Where the symbols take the states:
i: TM->JJ, NG->MQ, TD->NG, PZ->TN, BL->BD, FL->DM, NB->SZ, HJ->FP, MB->FG, PP->PZ, FS->DZ, TL->RP, DC->LC, GJ->ZG, MH->JM, NR->NB, QM->QC, SJ->ZT, CD->RH, TZ->HP, FZ->ZS, ZR->GR, TQ->MB, BN->ZR, HP->PJ, QG->TJ, MN->JP, FC->JD, NC->HT, MP->HR, RN->QZ, GB->MP, MD->RZ, PQ->ZC, QP->GN, CH->RG, DQ->BC, QQ->FZ, MQ->ZL, ZS->ZN, BD->RM, SQ->NJ, PJ->QR, PG->HZ, RL->BP, RH->FR, DS->FC, ZL->TQ, RP->TD, LM->GM, CJ->RN, MM->SJ, JC->MD, QF->NS, PH->FJ, LC->GJ, RD->BQ, RF->TT, TJ->GL, PB->QS, ZT->JC, GM->DC, CG->QP, JM->DS, HF->RD, ZG->SR, MF->MT, FR->FD, SZ->RL, NS->FS, DN->DQ, JP->SQ, MG->ZD, JJ->NR, HZ->HJ, NL->RF, ZC->TL, RR->QM, MC->CD, GL->PH, JN->HB, QR->LM, ZN->QG, RT->JN, BP->JH, JD->DL, FD->PP, FG->RT, QS->MH, HB->RR, BC->PB, JH->CG, HR->QQ, GN->BF, QC->CJ, DL->HF, SR->NC, PF->GB, BQ->TZ, DZ->MN, GT->LS, RM->GT, ZD->BN, DM->NL, MT->QF, QZ->MG, HT->CH, NJ->TM, FJ->MM, RZ->MC, CF->DN, TN->CF, BF->PG, FP->FL, LS->PF, CT->PQ, RG->MF, GR->BL, TT->CT
l: TM->QG, NG->DS, TD->JM, PZ->NL, BL->CH, FL->PP, NB->PH, HJ->FR, MB->HF, PP->DM, FS->MP, TL->QS, DC->QZ, GJ->ZD, MH->TD, NR->GL, QM->QR, SJ->JH, CD->HZ, TZ->HB, FZ->SQ, ZR->NC, TQ->DL, BN->SR, HP->RR, QG->JJ, MN->QQ, FC->ZL, NC->GR, MP->DZ, RN->DC, GB->FS, MD->GN, PQ->BC, QP->MD, CH->BD, DQ->PQ, QQ->JP, MQ->FC, ZS->NJ, BD->RG, SQ->ZS, PJ->QM, PG->CD, RL->MM, RH->HJ, DS->MQ, ZL->JD, RP->MH, LM->CJ, CJ->GM, MM->BP, JC->QP, QF->PF, PH->SZ, LC->MG, RD->RT, RF->CF, TJ->NR, PB->TL, ZT->CG, GM->RN, CG->JC, JM->NG, HF->FG, ZG->BN, MF->GT, FR->FP, SZ->FJ, NS->GB, DN->CT, JP->FZ, MG->GJ, JJ->TJ, HZ->RH, NL->TN, ZC->PB, RR->PJ, MC->PG, GL->NB, JN->TZ, QR->QC, ZN->TM, RT->BQ, BP->SJ, JD->TQ, FD->FL, FG->RD, QS->RP, HB->HP, BC->ZC, JH->ZT, HR->MN, GN->RZ, QC->LM, DL->MB, SR->ZR, PF->NS, BQ->JN, DZ->HR, GT->MT, RM->MF, ZD->ZG, DM->PZ, MT->LS, QZ->LC, HT->BL, NJ->ZN, FJ->RL, RZ->BF, CF->TT, TN->RF, BF->MC, FP->FD, LS->QF, CT->DQ, RG->RM, GR->HT, TT->DN
q: TM->ZN, NG->JM, TD->MH, PZ->DM, BL->HT, FL->FD, NB->GL, HJ->RH, MB->DL, PP->FL, FS->GB, TL->PB, DC->RN, GJ->MG, MH->RP, NR->TJ, QM->PJ, SJ->BP, CD->PG, TZ->JN, FZ->JP, ZR->SR, TQ->JD, BN->ZG, HP->HB, QG->TM, MN->HR, FC->MQ, NC->ZR, MP->FS, RN->GM, GB->NS, MD->QP, PQ->DQ, QP->JC, CH->BL, DQ->CT, QQ->MN, MQ->DS, ZS->SQ, BD->CH, SQ->FZ, PJ->RR, PG->MC, RL->FJ, RH->HZ, DS->NG, ZL->FC, RP->QS, LM->QC, CJ->LM, MM->RL, JC->CG, QF->LS, PH->NB, LC->QZ, RD->FG, RF->TN, TJ->JJ, PB->ZC, ZT->JH, GM->CJ, CG->ZT, JM->TD, HF->MB, ZG->ZD, MF->RM, FR->HJ, SZ->PH, NS->PF, DN->TT, JP->QQ, MG->LC, JJ->QG, HZ->CD, NL->PZ, ZC->BC, RR->HP, MC->BF, GL->NR, JN->BQ, QR->QM, ZN->NJ, RT->RD, BP->MM, JD->ZL, FD->FP, FG->HF, QS->TL, HB->TZ, BC->PQ, JH->SJ, HR->DZ, GN->MD, QC->QR, DL->TQ, SR->BN, PF->QF, BQ->RT, DZ->MP, GT->MF, RM->RG, ZD->GJ, DM->PP, MT->GT, QZ->DC, HT->GR, NJ->ZS, FJ->SZ, RZ->GN, CF->RF, TN->NL, BF->RZ, FP->FR, LS->MT, CT->DN, RG->BD, GR->NC, TT->CF
o: TM->SZ, NG->MB, TD->TQ, PZ->DQ, BL->LS, FL->TT, NB->JH, HJ->NL, MB->HB, PP->DN, FS->SQ, TL->MQ, DC->SR, GJ->HT, MH->JD, NR->BP, QM->QZ, SJ->RZ, CD->PP, TZ->LM, FZ->TJ, ZR->RM, TQ->JN, BN->BD, HP->GM, QG->FJ, MN->TM, FC->RD, NC->MF, MP->ZS, RN->BN, GB->FZ, MD->RH, PQ->TD, QP->HZ, CH->QF, DQ->MH, QQ->QG, MQ->FG, ZS->GL, BD->PF, SQ->NR, PJ->DC, PG->FL, RL->QP, RH->PZ, DS->HF, ZL->RT, RP->ZL, LM->GJ, CJ->ZD, MM->MD, JC->CD, QF->MN, PH->ZT, LC->NC, RD->PJ, RF->ZC, TJ->MM, PB->DS, ZT->MC, GM->ZG, CG->PG, JM->DL, HF->HP, ZG->CH, MF->FS, FR->TN, SZ->CG, NS->JP, DN->QS, JP->JJ, MG->GR, JJ->RL, HZ->DM, NL->PQ, ZC->NG, RR->RN, MC->FD, GL->SJ, JN->QC, QR->LC, ZN->PH, RT->QM, BP->GN, JD->BQ, FD->CF, FG->RR, QS->FC, HB->CJ, BC->JM, JH->BF, HR->ZN, GN->HJ, QC->MG, DL->TZ, SR->RG, PF->QQ, BQ->QR, DZ->NJ, GT->MP, RM->GB, ZD->BL, DM->CT, MT->DZ, QZ->ZR, HT->MT, NJ->NB, FJ->JC, RZ->FR, CF->PB, TN->BC, BF->FP, FP->RF, LS->HR, CT->RP, RG->NS, GR->GT, TT->TL

In the rows, 67 means zero.

The rows follow the links: the fewer symbols apart two states are, the more alike their rows tend to be.

Name the state of each row.
67 10 101 74 80 73 76 102 49 61 80 75 75 59 60 47 72 65 30 68 24 67 50 105 94 43 54 69 75 32 53 70 37 43 60 88 74 111 61 69 45 35 66 74 61 59 53 78 63 87 33 93 60; state CF
40 54 94 88 48 55 76 92 75 73 79 81 52 64 36 88 82 79 89 25 93 68 70 46 88 37 88 81 54 59 63 92 80 11 84 52 41 37 70 50 91 72 46 68 92 39 82 113 83 61 70 70 69; state GL
46 18 104 67 68 63 80 93 73 66 58 74 72 58 53 55 83 58 36 42 42 79 44 91 97 45 49 64 80 26 54 85 45 18 66 85 76 104 60 58 57 27 67 75 65 46 82 92 53 84 35 95 66; state PZ
70 61 58 26 66 75 78 38 88 64 16 44 76 70 96 47 86 37 38 54 56 79 43 70 76 72 28 42 76 44 64 58 51 78 56 89 88 107 80 62 57 36 87 86 50 68 105 38 39 70 57 76 73; state JD
26 69 99 68 74 43 51 53 105 75 73 68 74 51 51 74 60 45 66 34 60 86 39 63 46 90 61 65 104 72 76 77 77 11 76 78 82 72 32 60 47 43 69 38 68 32 65 100 40 101 64 80 64; state HZ
68 76 50 39 75 76 57 14 92 58 39 57 87 79 86 54 73 28 47 72 49 89 39 88 40 100 34 35 101 68 66 66 51 69 50 88 95 95 57 75 48 41 89 65 40 54 77 43 42 86 61 86 71; state NG
36 116 62 78 58 37 57 77 76 93 69 60 55 39 60 87 47 91 93 64 94 59 91 25 48 82 95 91 64 92 94 63 104 77 90 41 72 40 51 59 71 83 66 42 79 77 74 82 48 55 93 30 60; state JP
122 64 32 59 74 102 61 34 44 39 75 68 74 102 85 54 63 57 70 103 57 60 68 88 59 71 57 47 54 81 49 52 46 111 41 72 53 61 86 85 70 90 65 85 53 82 41 21 98 55 66 75 75; state QM
94 66 48 78 51 84 78 71 41 54 80 73 50 91 60 78 76 85 97 70 99 53 91 50 81 42 87 71 27 74 51 71 71 78 63 47 27 25 94 62 102 105 46 86 84 78 65 61 110 35 81 58 74; state MF
82 85 35 93 53 79 69 80 30 67 85 85 53 87 49 90 69 95 92 99 96 61 109 71 61 59 90 75 43 76 66 85 75 85 67 37 42 27 78 72 102 97 56 73 71 78 61 71 100 28 83 55 65; state QF
73 72 54 48 81 78 48 17 84 54 57 63 89 80 81 54 63 28 48 79 40 85 38 97 34 105 36 37 103 76 65 64 52 68 48 89 93 93 50 79 43 48 87 59 42 53 57 44 47 93 60 89 69; state TD
32 110 74 72 58 32 58 71 87 89 69 57 55 39 61 87 53 84 94 42 95 58 81 16 54 77 92 91 64 91 92 62 106 62 93 45 65 36 56 53 68 81 61 42 84 72 77 87 51 63 92 32 61; state SQ
77 50 63 26 65 77 85 49 82 60 20 43 74 71 102 43 87 42 36 54 55 71 41 68 90 60 33 47 63 38 59 49 49 84 56 89 80 108 87 59 57 40 83 93 54 77 103 35 46 68 51 75 70; state DL
27 71 98 71 77 42 47 52 102 76 80 68 75 47 50 74 56 49 72 37 57 82 41 64 44 94 65 69 106 82 80 75 79 16 77 75 85 72 29 62 43 47 68 32 68 35 55 99 41 104 65 77 63; state CD
67 103 34 95 58 66 63 84 33 77 82 81 54 71 46 91 56 100 88 107 92 61 114 68 48 72 92 78 54 81 84 87 79 91 73 31 56 32 65 76 93 91 63 59 68 82 62 74 83 31 88 45 61; state GB
94 71 45 84 52 84 72 72 40 57 82 77 51 91 56 82 74 89 97 78 98 55 96 57 75 44 89 72 27 76 56 75 72 80 63 43 30 24 92 66 105 103 47 85 82 75 62 65 113 32 82 57 72; state GT
71 55 60 27 64 74 81 44 88 63 16 43 77 72 99 45 85 40 37 54 57 76 41 68 82 65 30 46 71 40 59 54 48 81 52 90 84 108 84 59 59 38 88 89 52 71 106 38 42 69 53 75 72; state TQ
44 43 88 107 59 61 75 119 40 74 94 94 54 61 24 84 70 94 74 65 73 68 90 82 86 40 89 86 63 48 65 103 66 22 80 49 51 55 55 63 86 61 51 62 80 47 61 117 82 57 57 75 60; state RL
124 55 38 59 76 102 64 39 42 37 76 68 71 101 85 50 67 55 66 100 55 57 65 86 64 66 58 49 49 77 47 48 45 111 42 76 51 61 88 83 67 92 65 86 56 85 39 21 99 62 64 76 75; state PJ
50 13 102 69 71 66 79 98 65 64 64 73 72 58 54 55 82 60 34 50 40 75 49 95 99 42 50 65 78 24 54 79 44 24 65 86 75 107 62 62 56 29 67 78 66 49 77 90 56 83 35 94 64; state NL
87 116 10 49 61 80 65 26 61 66 35 56 71 86 89 68 65 62 69 105 86 72 84 67 40 94 55 47 63 80 77 65 67 122 53 56 78 62 75 79 78 79 86 75 47 87 83 25 60 41 85 54 68; state DC
78 90 51 38 52 60 82 54 82 70 34 36 56 62 98 62 73 70 78 43 96 49 70 13 84 52 68 73 31 73 69 39 87 106 72 62 57 55 103 50 79 89 66 86 83 95 101 36 67 44 84 35 76; state ZR
43 45 89 103 56 63 74 115 48 71 93 91 55 63 24 85 77 93 76 56 78 69 87 76 87 38 90 82 59 49 63 102 68 15 80 50 48 52 60 59 89 62 48 67 82 46 67 116 83 58 60 77 60; state FJ
94 64 58 62 51 78 78 67 59 54 67 60 50 84 74 71 79 79 93 48 97 46 76 29 91 36 81 74 20 73 49 55 76 80 66 54 28 28 104 55 95 106 47 91 92 79 74 54 104 41 80 52 79; state BD
74 114 27 37 56 65 74 38 78 76 23 41 64 68 99 68 71 67 72 78 91 63 80 39 57 84 58 60 54 72 83 52 79 121 67 56 79 62 86 65 75 76 83 75 59 93 102 29 49 40 89 38 69; state GJ
110 90 15 56 68 94 58 26 47 50 59 68 73 100 83 62 65 57 71 113 71 68 78 89 40 88 56 42 59 84 64 62 54 118 44 63 65 59 80 88 74 87 73 79 46 82 55 22 84 49 78 68 71; state LM
35 74 94 92 85 42 45 84 69 80 106 79 72 36 43 77 38 74 66 73 47 69 65 76 40 90 81 87 99 83 84 73 78 41 81 63 87 69 20 75 39 57 69 24 67 55 32 98 46 93 66 66 52; state GN
81 45 64 27 64 76 87 55 79 61 22 42 74 71 102 41 84 44 36 51 53 69 43 64 93 54 34 51 60 35 54 45 48 87 53 90 76 107 92 58 57 45 80 97 58 78 100 32 51 67 48 72 74; state MB
94 64 60 58 51 75 78 65 67 59 63 54 51 79 80 69 80 76 93 41 98 48 74 24 93 34 83 74 19 72 51 49 78 82 68 58 29 31 106 51 92 105 50 91 91 82 77 50 99 41 80 48 78; state CH
43 45 89 110 66 59 70 124 35 78 100 94 59 56 23 82 62 99 66 82 61 68 93 89 75 49 89 90 70 52 69 97 64 33 80 48 60 60 48 70 77 57 55 55 75 56 50 113 76 62 57 74 55; state BP

Each walk starts at a row. The symbols on each line, taken left to right, move it on to the next state.
Each answer is a row, close to the row of the state it stands for.
124 38 55 48 73 97 73 54 47 39 72 60 72 89 95 40 70 57 56 80 48 51 57 78 84 48 57 53 41 66 40 39 41 105 46 84 50 74 97 73 59 85 61 94 63 87 44 22 97 64 57 74 75
i q o	98 102 11 54 64 90 59 25 54 58 49 62 73 95 84 67 65 59 71 110 75 71 83 81 37 95 56 44 63 84 69 63 62 121 47 60 71 59 75 84 78 80 82 75 46 85 68 24 75 46 82 62 71
i l	83 115 13 45 59 75 67 30 64 71 32 51 70 82 89 68 66 64 70 100 86 71 85 61 42 95 55 50 62 80 82 61 72 123 57 55 77 63 78 76 76 77 86 73 49 88 91 28 56 42 89 49 70
81 84 55 40 52 63 82 59 81 67 35 38 54 64 98 62 75 69 82 40 95 46 70 12 87 47 72 74 27 70 64 36 84 99 71 61 50 49 102 47 80 92 61 88 84 91 97 41 72 44 84 34 77
q l i	87 75 59 46 49 69 82 61 75 62 50 45 51 70 91 65 77 72 89 37 95 47 71 16 92 38 77 76 23 71 58 42 80 91 71 59 38 40 107 48 85 99 54 90 90 86 88 44 86 44 83 41 79
l l q	92 69 60 52 49 72 81 62 71 60 56 51 50 75 84 65 77 74 90 40 99 46 71 21 92 36 79 75 21 72 54 44 79 86 70 58 34 37 108 48 89 100 50 92 91 85 82 48 96 44 82 47 78
84 46 74 68 93 81 45 49 60 50 91 76 88 73 70 48 49 44 46 90 22 73 42 108 45 91 50 52 95 77 59 57 43 72 51 91 84 92 45 86 30 56 75 53 45 62 17 50 64 101 51 93 64
i i	76 68 58 51 85 79 48 19 81 55 65 66 90 80 80 51 58 31 50 85 37 84 38 99 34 106 40 40 104 79 64 61 51 70 47 89 91 90 47 81 38 49 84 55 41 54 46 45 49 95 59 89 68
o q q	65 69 52 30 67 73 69 26 95 60 20 48 82 75 93 52 82 31 40 62 57 85 42 77 61 86 26 35 87 52 66 64 54 73 53 89 93 104 70 64 56 37 92 79 45 61 99 40 38 76 58 82 72
28 60 100 65 68 48 58 52 108 73 64 67 74 54 52 70 72 45 64 24 61 87 35 65 58 82 54 58 101 61 71 83 70 5 76 79 80 78 42 58 54 38 71 49 67 30 79 102 43 100 60 86 64
l q i	28 48 101 64 65 55 65 63 101 72 58 71 72 57 54 69 82 43 57 25 60 88 36 71 69 71 52 58 94 47 66 87 64 2 72 82 79 85 48 53 58 30 67 58 67 28 86 101 44 93 52 89 66
o o	85 39 79 72 94 80 48 58 54 50 95 77 86 70 70 44 49 50 42 92 18 69 43 111 51 83 54 57 93 73 56 55 43 67 51 93 82 95 46 86 29 55 72 56 48 63 18 53 65 100 47 94 63
68 64 54 26 67 74 75 32 93 65 17 46 80 73 96 51 83 33 39 58 57 83 41 75 69 80 29 37 82 47 64 60 52 76 52 88 92 104 74 63 56 37 88 82 46 65 105 39 38 73 56 78 73
l o i	120 34 60 46 73 95 77 58 50 41 67 56 71 86 96 39 73 57 54 74 47 51 49 75 90 43 55 57 36 59 39 36 44 104 48 85 51 79 100 70 59 79 63 96 66 90 50 21 93 62 54 75 76
i i q	125 48 43 57 74 101 67 43 44 38 76 65 73 97 89 46 67 56 63 91 53 56 59 84 70 59 56 50 48 76 43 44 45 109 42 79 52 66 92 80 66 88 64 90 57 85 39 20 100 60 62 76 75
87 80 37 90 54 81 70 78 32 62 83 85 52 91 48 86 68 93 94 93 96 58 104 68 66 53 90 73 38 75 63 82 72 81 65 36 37 25 83 72 103 99 50 78 76 76 60 68 106 32 83 57 68
o o o	40 48 91 98 51 57 77 103 61 74 85 86 52 65 30 88 79 88 84 41 88 70 79 63 89 38 87 82 58 53 60 99 74 12 79 51 45 44 64 52 93 68 47 67 87 43 75 116 84 58 62 75 66
o	42 55 90 110 76 52 59 121 38 79 107 92 63 47 28 79 46 97 62 91 49 66 89 92 61 64 89 89 81 62 78 88 69 42 81 53 74 67 34 78 60 58 61 41 67 60 35 108 65 72 56 67 52
78 116 16 40 58 71 68 33 69 73 28 48 69 77 94 69 66 64 70 93 88 68 84 55 45 90 58 54 61 80 84 57 73 124 60 58 80 63 79 72 75 76 85 75 51 90 97 27 54 39 89 45 70
l l q	76 116 21 40 56 69 70 35 72 75 26 45 67 72 96 69 67 64 70 86 90 68 83 45 50 86 59 57 58 75 83 54 78 123 62 55 80 63 83 69 76 75 85 75 56 93 100 28 52 40 87 39 68
o l q	83 76 58 41 50 66 82 59 79 66 44 42 51 68 93 64 77 72 85 37 97 46 68 12 91 42 75 75 25 70 60 39 83 96 71 61 43 44 106 47 82 95 56 89 86 90 92 43 81 44 82 39 76
73 97 33 94 57 71 66 85 33 75 84 83 55 77 48 90 60 99 92 106 94 60 113 71 53 66 93 75 51 81 77 86 79 92 69 33 51 32 67 77 98 91 61 65 68 79 60 73 87 31 90 48 63
l o o	38 64 95 80 51 47 70 81 88 75 75 71 52 58 43 86 78 74 98 15 97 66 66 30 81 47 85 82 56 65 63 83 88 15 84 53 41 36 68 46 89 74 47 65 95 45 84 110 78 67 76 62 69
l	38 59 93 84 50 50 71 87 84 73 77 77 51 61 39 88 82 77 94 19 93 68 70 38 85 41 86 82 55 64 62 88 85 12 83 51 41 35 73 46 90 72 46 66 94 41 82 111 80 63 73 65 69
